What each symbol does to the items:
z374 ri z512
z374 sa z911
z374 te z843
z374 di z106
z374 fu z702
z374 lu z243
z182 ri z234
z182 sa z77
z182 te z187
z182 di z908
z182 fu z164
z182 lu z143
z566 ri z14
z566 sa z825
z566 te z46
z566 di z843
z566 fu z243
z566 lu z19
z579 ri z843
z579 sa z845
z579 te z85
z579 di z249
z579 fu z512
z579 lu z14
z555 ri z125
z555 sa z143
z555 te z520
z555 di z77
z555 fu z249
z555 lu z85
z393 ri z845
z393 sa z843
z393 te z177
z393 di z126
z393 fu z911
z393 lu z825
z412 ri z249
z412 sa z126
z412 te z125
z412 di z19
z412 fu z106
z412 lu z843
z177 ri z906
z177 sa z257
z177 te z533
z177 di z514
z177 fu z393
z177 lu z25
z453 ri z164
z453 sa z19
z453 te z234
z453 di z825
z453 fu z631
z453 lu z126
z195 ri z446
z195 sa z557
z195 te z240
z195 di z172
z195 fu z630
z195 lu z568
z243 ri z557
z243 sa z446
z243 te z566
z243 di z374
z243 fu z977
z243 lu z205
z568 ri z631
z568 sa z312
z568 te z164
z568 di z195
z568 fu z187
z568 lu z43
z832 ri z19
z832 sa z164
z832 te z77
z832 di z14
z832 fu z312
z832 lu z249
z899 ri z126
z899 sa z249
z899 te z143
z899 di z164
z899 fu z43
z899 lu z845
z806 ri z46
z806 sa z908
z806 te z109
z806 di z85
z806 fu z14
z806 lu z77
z277 ri z630
z277 sa z977
z277 te z446
z277 di z533
z277 fu z25
z277 lu z88
z187 ri z88
z187 sa z227
z187 te z568
z187 di z630
z187 fu z182
z187 lu z564
z205 ri z312
z205 sa z631
z205 te z19
z205 di z243
z205 fu z433
z205 lu z106
z908 ri z25
z908 sa z806
z908 te z630
z908 di z906
z908 fu z240
z908 lu z182
z557 ri z243
z557 sa z195
z557 te z14
z557 di z512
z557 fu z109
z557 lu z312
z433 ri z227
z433 sa z88
z433 te z205
z433 di z977
z433 fu z50
z433 lu z714
z257 ri z85
z257 sa z177
z257 te z702
z257 di z125
z257 fu z843
z257 lu z46
z520 ri z714
z520 sa z564
z520 te z896
z520 di z227
z520 fu z555
z520 lu z534
z845 ri z393
z845 sa z579
z845 te z906
z845 di z899
z845 fu z172
z845 lu z240
z512 ri z374
z512 sa z172
z512 te z579
z512 di z896
z512 fu z534
z512 lu z557
z631 ri z568
z631 sa z205
z631 te z453
z631 di z446
z631 fu z88
z631 lu z674
z911 ri z172
z911 sa z374
z911 te z393
z911 di z674
z911 fu z533
z911 lu z446
z843 ri z579
z843 sa z393
z843 te z257
z843 di z412
z843 fu z374
z843 lu z566
z298 ri z564
z298 sa z714
z298 te z674
z298 di z88
z298 fu z514
z298 lu z533
z77 ri z50
z77 sa z182
z77 te z227
z77 di z806
z77 fu z832
z77 lu z555
z249 ri z412
z249 sa z899
z249 te z555
z249 di z832
z249 fu z896
z249 lu z579
z172 ri z911
z172 sa z512
z172 te z845
z172 di z43
z172 fu z813
z172 lu z195
z50 ri z77
z50 sa z234
z50 te z433
z50 di z46
z50 fu z19
z50 lu z125
z896 ri z106
z896 sa z43
z896 te z249
z896 di z312
z896 fu z520
z896 lu z512
z25 ri z908
z25 sa z46
z25 te z277
z25 di z177
z25 fu z825
z25 lu z234
z85 ri z257
z85 sa z906
z85 te z534
z85 di z555
z85 fu z579
z85 lu z806
z714 ri z520
z714 sa z298
z714 te z106
z714 di z433
z714 fu z125
z714 lu z702
z43 ri z674
z43 sa z896
z43 te z899
z43 di z568
z43 fu z564
z43 lu z172
z514 ri z143
z514 sa z125
z514 te z298
z514 di z234
z514 fu z126
z514 lu z177
z125 ri z555
z125 sa z514
z125 te z714
z125 di z50
z125 fu z412
z125 lu z257
z813 ri z533
z813 sa z534
z813 te z172
z813 di z564
z813 fu z906
z813 lu z630
z14 ri z566
z14 sa z240
z14 te z806
z14 di z579
z14 fu z557
z14 lu z832
z674 ri z43
z674 sa z106
z674 te z126
z674 di z631
z674 fu z298
z674 lu z911
z164 ri z453
z164 sa z832
z164 te z182
z164 di z240
z164 fu z568
z164 lu z899
z106 ri z896
z106 sa z674
z106 te z412
z106 di z205
z106 fu z714
z106 lu z374
z446 ri z195
z446 sa z243
z446 te z825
z446 di z911
z446 fu z277
z446 lu z631
z126 ri z899
z126 sa z412
z126 te z514
z126 di z453
z126 fu z674
z126 lu z393
z702 ri z534
z702 sa z533
z702 te z374
z702 di z714
z702 fu z257
z702 lu z977
z630 ri z277
z630 sa z109
z630 te z195
z630 di z813
z630 fu z908
z630 lu z187
z234 ri z182
z234 sa z50
z234 te z88
z234 di z25
z234 fu z453
z234 lu z514
z312 ri z205
z312 sa z568
z312 te z832
z312 di z557
z312 fu z227
z312 lu z896
z109 ri z977
z109 sa z630
z109 te z557
z109 di z534
z109 fu z806
z109 lu z227
z977 ri z109
z977 sa z277
z977 te z243
z977 di z702
z977 fu z46
z977 lu z433
z46 ri z806
z46 sa z25
z46 te z977
z46 di z257
z46 fu z566
z46 lu z50
z534 ri z702
z534 sa z813
z534 te z512
z534 di z520
z534 fu z85
z534 lu z109
z564 ri z298
z564 sa z520
z564 te z43
z564 di z187
z564 fu z143
z564 lu z813
z906 ri z177
z906 sa z85
z906 te z813
z906 di z143
z906 fu z845
z906 lu z908
z19 ri z832
z19 sa z453
z19 te z50
z19 di z566
z19 fu z205
z19 lu z412
z143 ri z514
z143 sa z555
z143 te z564
z143 di z182
z143 fu z899
z143 lu z906
z533 ri z813
z533 sa z702
z533 te z911
z533 di z298
z533 fu z177
z533 lu z277
z88 ri z187
z88 sa z433
z88 te z631
z88 di z277
z88 fu z234
z88 lu z298
z240 ri z825
z240 sa z14
z240 te z908
z240 di z845
z240 fu z195
z240 lu z164
z825 ri z240
z825 sa z566
z825 te z25
z825 di z393
z825 fu z446
z825 lu z453
z227 ri z433
z227 sa z187
z227 te z312
z227 di z109
z227 fu z77
z227 lu z520

The rows follow the links: the fewer symbols apart two items are, the more alike their rows tend to be.

Each row is also shifted at random along 3 hidden directions that mean nothing.

Some items, each with a row of numbers:
z843 -> [  87   12   13  -30   33   19  -50   41    3  -12   21   26   -5   32   29  -23   12   20   20   34  -34  -29  -15  -31   -9    7    4  -23  -19  -11   48  -38   -9  -44   32  -17   10    4    1  -34    0   63   37  -29   44  -14   -1]
z227 -> [ -63   37  -34  -15  -27  -19  -12    1    8   13   11    6    4    1   14   27   -8   -7  -10   21   26   49   -8   15   -3  -34  -20  -21   48    3  -49    2  -19   14  -24   35  -18   35  -24    8   -6   -9   -9   56    6   24  -22]
z899 -> [ -16    7    1   35   11   -2   20  -15  -57    2   -1   -2   52   -1  -39   -8  -16  -31   22  -11   -3  -42   10  -31   33   -3  -35    1   -9    1  -17   -4   -1   -5  -25   16   52  -51   63    8   45  -52   -6  -27  -24  -16  -24]
z845 -> [ -46  -20    0   14   32    1  -27  -12  -39    8  -19    5   46  -20   -7  -44   22   -6   35   24  -24  -39    8  -29   48  -12  -34  -17    1    8   36   -2   37  -14  -27  -64   63  -21   26   -6   56   16   21  -76   21    8   -6]
z240 -> [ -89  -23   27   11  -15  -30  -56  -21  -29   -1    3   -7   30  -14   13   -7   27  -26  -11   12  -26  -23    0  -30   36   -4  -32  -25   -2  -13   14   -7   39  -15  -31  -64   24  -30   19   -4   48   37   13  -38    7   17   14]
z106 -> [   3    7    3  -10   32   36   82   30   18    0  -30   21    2   54    4   -1  -14  -13  -13  -40    2  -24  -11    5  -38   11   -1   18   -8   52  -26   32  -48    4   45   67  -34   20  -17  -20  -75  -40   -1   25   -8  -67  -33]
z195 -> [ -46  -34  -10    1   -4  -27  -13  -36  -43   51  -51  -32   14  -44  -28   -6    4   -3   -9  -33  -31  -11   -8  -41   24  -29   -3  -13   36   11  -16   23   -8    9    5  -73   46  -23    1    6   43   53  -32  -21    5   20    6]
z977 -> [ -56   27    6  -12   -8   45   26   15   17  -19   -4  -73  -46  -50   36  -47   21  -50   34   33   -8  -34   45  -13   -9  -51   49  -27   43   20   -3   64  -64   21   43   -9   10   50  -23  -46  -47   30   -8   16    4    4    0]
z906 -> [ 127   -3  -23   23   10   13    1  -42  -34   26   10   25   17  -15  -51  -22  -11   15   -2   13    6  -22   12   -3   21  -22  -21    1   22   15   22    2   37    4    1  -45   46   27   17    8   70  -10  -24  -54  -14   36   36]
z533 -> [ 118  -26   34    3  -12   26   23    9   10   59  -14  -22  -36  -46  -24  -37  -38   -6   32  -45  -30  -10   15   -3   14    1   16   -6  -22   23   35   40    5   21   51   -3   17   -2   -7    9    7    5  -11  -30  -11    5   39]
z896 -> [  -9   11  -64   -7    9   28    2   -8  -14   31  -18   63   19   46  -24    3  -12   27  -24   -4   28   24  -24   -7    9    1  -43   12   11   17  -57  -13  -13   -6   -2   50   -4  -11    9   21    3    7   10   40   26  -15  -30]
z277 -> [ -32  -42   41    7  -28  -19   19   -9   51   45  -28  -27  -53  -34   -1    2  -29   14  -20  -19  -10   29   13   31  -22    8   34   -1  -24   -1   20    2   22   34   14  -39  -37   -5  -12   -8  -16   -7  -10  -23  -14   21   21]
z143 -> [ -49    2   -9   32  -12   21   10  -41  -23   -6   -2    0   25  -35    4   -9  -21  -10   60   13   32  -13   35   18   55  -16  -27   27    3  -10   22   -4   18    7  -51   17   38  -19   60   33   34  -44   13  -36  -16   14    6]
z908 -> [ -49   -1   24   21  -44  -17  -21  -33  -34  -34   17  -18   16  -49  -36   -9    4  -16   16   30   11  -16   38    8   21   -1  -21   -4   27   16    7   34   28   13  -35  -57   34  -24    7   -3   35  -36  -38  -41  -44   29    7]
z557 -> [ -57   27  -21  -19   12  -17   69   -3  -53   18    6    4   24    5   -4   -9   37   -2  -61  -21    2   12   18  -34  -38  -23  -31   -8   77   53  -30   55  -53   -7   54  -17    3    5  -46  -30    3  -18  -42    1  -15  -28  -27]
z257 -> [  80   19   39  -35   31   64  -30   15   31  -28   23   21  -27   -2    9  -25   16    6   23   12   13   -8   30   19  -18  -17    0   -1  -26    3   39    3  -11  -33   37   -3   -8   48   -7   -7   -6   -9   32    4   38   -4   15]
z433 -> [ -94   14   23   15  -20   22   13   21   35  -31    7  -64  -31  -29   62  -18    8  -47   19   14   17   31   26   25    2  -33   37  -10   -6   -6   -9    4  -55   12   23   37  -24   13  -18  -17  -55    9   -4   51    1   25  -10]
z234 -> [  58   19   38   16  -45  -42    4   10   18  -19    5  -64  -25  -23    9    4  -17  -47   47   11   -6  -17   -9   23   30   -3   41   -6  -51  -48   61   -3   12   25  -27   -4   11  -26   17   -7  -14  -12  -11   -1  -21   16   24]
z85 -> [  70    9  -30   -6   25   38  -26   -9  -11  -18   58   72   15   34  -19  -24    0   28  -39   22   45   31   39   15  -21    1  -30   32   58   19  -10  -20   16   -6  -18  -21   -8   43   -1   14   24  -32   -3    7   -2   18  -13]
z453 -> [  15   15   32   28  -10  -39    7   14  -17  -13  -32  -67  -15   11   20    7   -2  -36   16    4  -38  -31  -39  -24   14    4   40  -10  -44  -16   25  -11   25    4  -26   17    2  -67   19  -31   -1    7    3  -11   -1  -36    9]
z19 -> [  44   53   30   -6    0  -55   -5   21    4  -49   32   27   14   83   17   57   -3  -30  -52  -12   11   26  -24   11  -47   46   22   13  -34  -36  -25  -19  -26  -27    2   35  -68  -20  -12  -36  -58  -19    6   28  -16  -33   -9]

Where do the symbols, taken in turn from left to right, take each start?
Answers are names.
[  46  -61   63   -7   19   -1    4  -14   45  -23   18   64  -46   18  -43   16  -22   46  -35  -33   13   27   -1   66  -30   80    9   42  -35   -3   56    0   91   25  -25  -12  -61   15   16   22   -9  -33   43  -58   -2   -7   40]
lu te: z277
[  11  -19  -43   38    2   22    1  -12  -36   56  -23  -40   16  -52    1  -26  -36    0   56  -10   15  -10   -2   -4   69  -53  -22  -13   21    8    0  -16  -26   39  -15   36   57  -13   13   54   59    3  -24   12    0   14    4]
di lu di: z187
[  63  -36   19  -41   15   43  -15    9   62    7   10   43  -55   23    3   -2  -31   61  -26  -30    7   63  -37   30  -44   37    5   24    5   -3   11  -15   18   -8   53    7  -52   56  -20    7  -37    5   22   26   12   -8   11]
te sa: z911
[  -8   10   41   -8  -17    1  -39    8   41  -49   35  -10  -31   17   22   13   13   25  -41   46   -6   15   13   32  -36   14   17  -11    3  -23   46   12    2  -31    2  -10  -53   38  -30  -20  -49   14   12  -10   11   23    6]
lu te: z433
[  18  -22   27   16    3   12    6    7   19  -23   -2  -17   -4    1  -10    1  -44   10   47   -6    5   -1   19   32   18   19   17   33  -60  -23   39   -4   41   16  -26   38  -30  -15   31   25  -11  -30   23  -13  -19    0   39]
lu di di: z234
[  87   -9   -5   23   16  -14   49    9   -3   47  -62  -10   12   17  -25   31  -27   -6   -9  -74  -23  -38  -33   -5  -15   34   44   25  -48   14  -19   16    4   34   28   36   10  -34    0   34  -15  -18   -5    0  -19  -29    3]
sa ri fu ri: z714
[ -31   14   -9  -18   29  -25    0  -32  -22  -45   34   82   13   75  -20   31   31   15 -103   14   10   27   -9    3  -78   30  -36   12   12   18   -5   -1    8  -26  -30  -39  -60   22  -26  -14   14  -30  -11   -3   -9    8  -16]
fu sa te sa: z14
[  24  -10   64    6  -10  -28   20   11   -8   -5  -26  -42    4  -12   -5    0    6  -27  -15  -16  -61  -38   -8  -20  -14   11   46  -23  -35    0   59   39   26  -22    7  -36   -5  -28    6  -27  -11   -9  -15  -37  -27  -33   28]
te lu: z234
[  36   41  -54  -13  -24  -23   15    2  -47   13   -3   12   37   45   -2   29   15   -8  -68    0    3   24  -30   10  -33  -13  -16   -9   38   34  -77   15  -62   15   -1    7    5    8  -51  -23    2  -13  -40   38  -17  -22  -23]
te ri sa: z453
[-117  -47   67   18  -26  -10  -37   -2   53  -51   -4  -26  -28  -44    5   16   -1   -4   22    0   -2  -29   30   21   14    8   49   -8  -13  -20   66   16   47   -8  -29  -40  -10    1   18    6   -3   15   21  -33    0   28   33]
lu sa: z50
[ -80  -12   10   27  -26  -28  -32   18   10   11  -57  -89  -18  -39   55  -12  -21  -35   64  -29  -32  -38  -26   -5   50  -25   49  -13  -46  -28    8  -15   -8   10    1    6   21  -33   14    7  -26   59   14   10   19    6   14]
te lu te: z514
[-122    5   24  -21   60   27   49   13  -30  -45   10   87   24   38  -20    2   28   20  -63   11   21   -2   42   18  -66   20  -34   38   53   52   -5   32   -5  -23  -15  -12  -32   12   18    0  -24  -85   26  -28  -17  -54  -46]
sa ri: z393
[-155  -11   64   56   30   13    1   47   29  -30  -42  -29    0   14   36  -26  -33  -18   86    1  -24  -56   -5    5   51   13   17   21  -83  -27   51  -16   22  -20  -42   41   15  -43   60   16  -28   -1   50  -37   27  -31  -16]
te lu: z177
[ -19   39   29    6   38   37    8   15   34  -55   29    6  -21   31   30    4   -2    7   44   21   32    6   20   26  -10   -4    3   28    6   -7    0  -16  -29  -17  -12   63  -19   22   10  -10  -65  -28   33    5    2   -1  -11]
ri te ri: z714
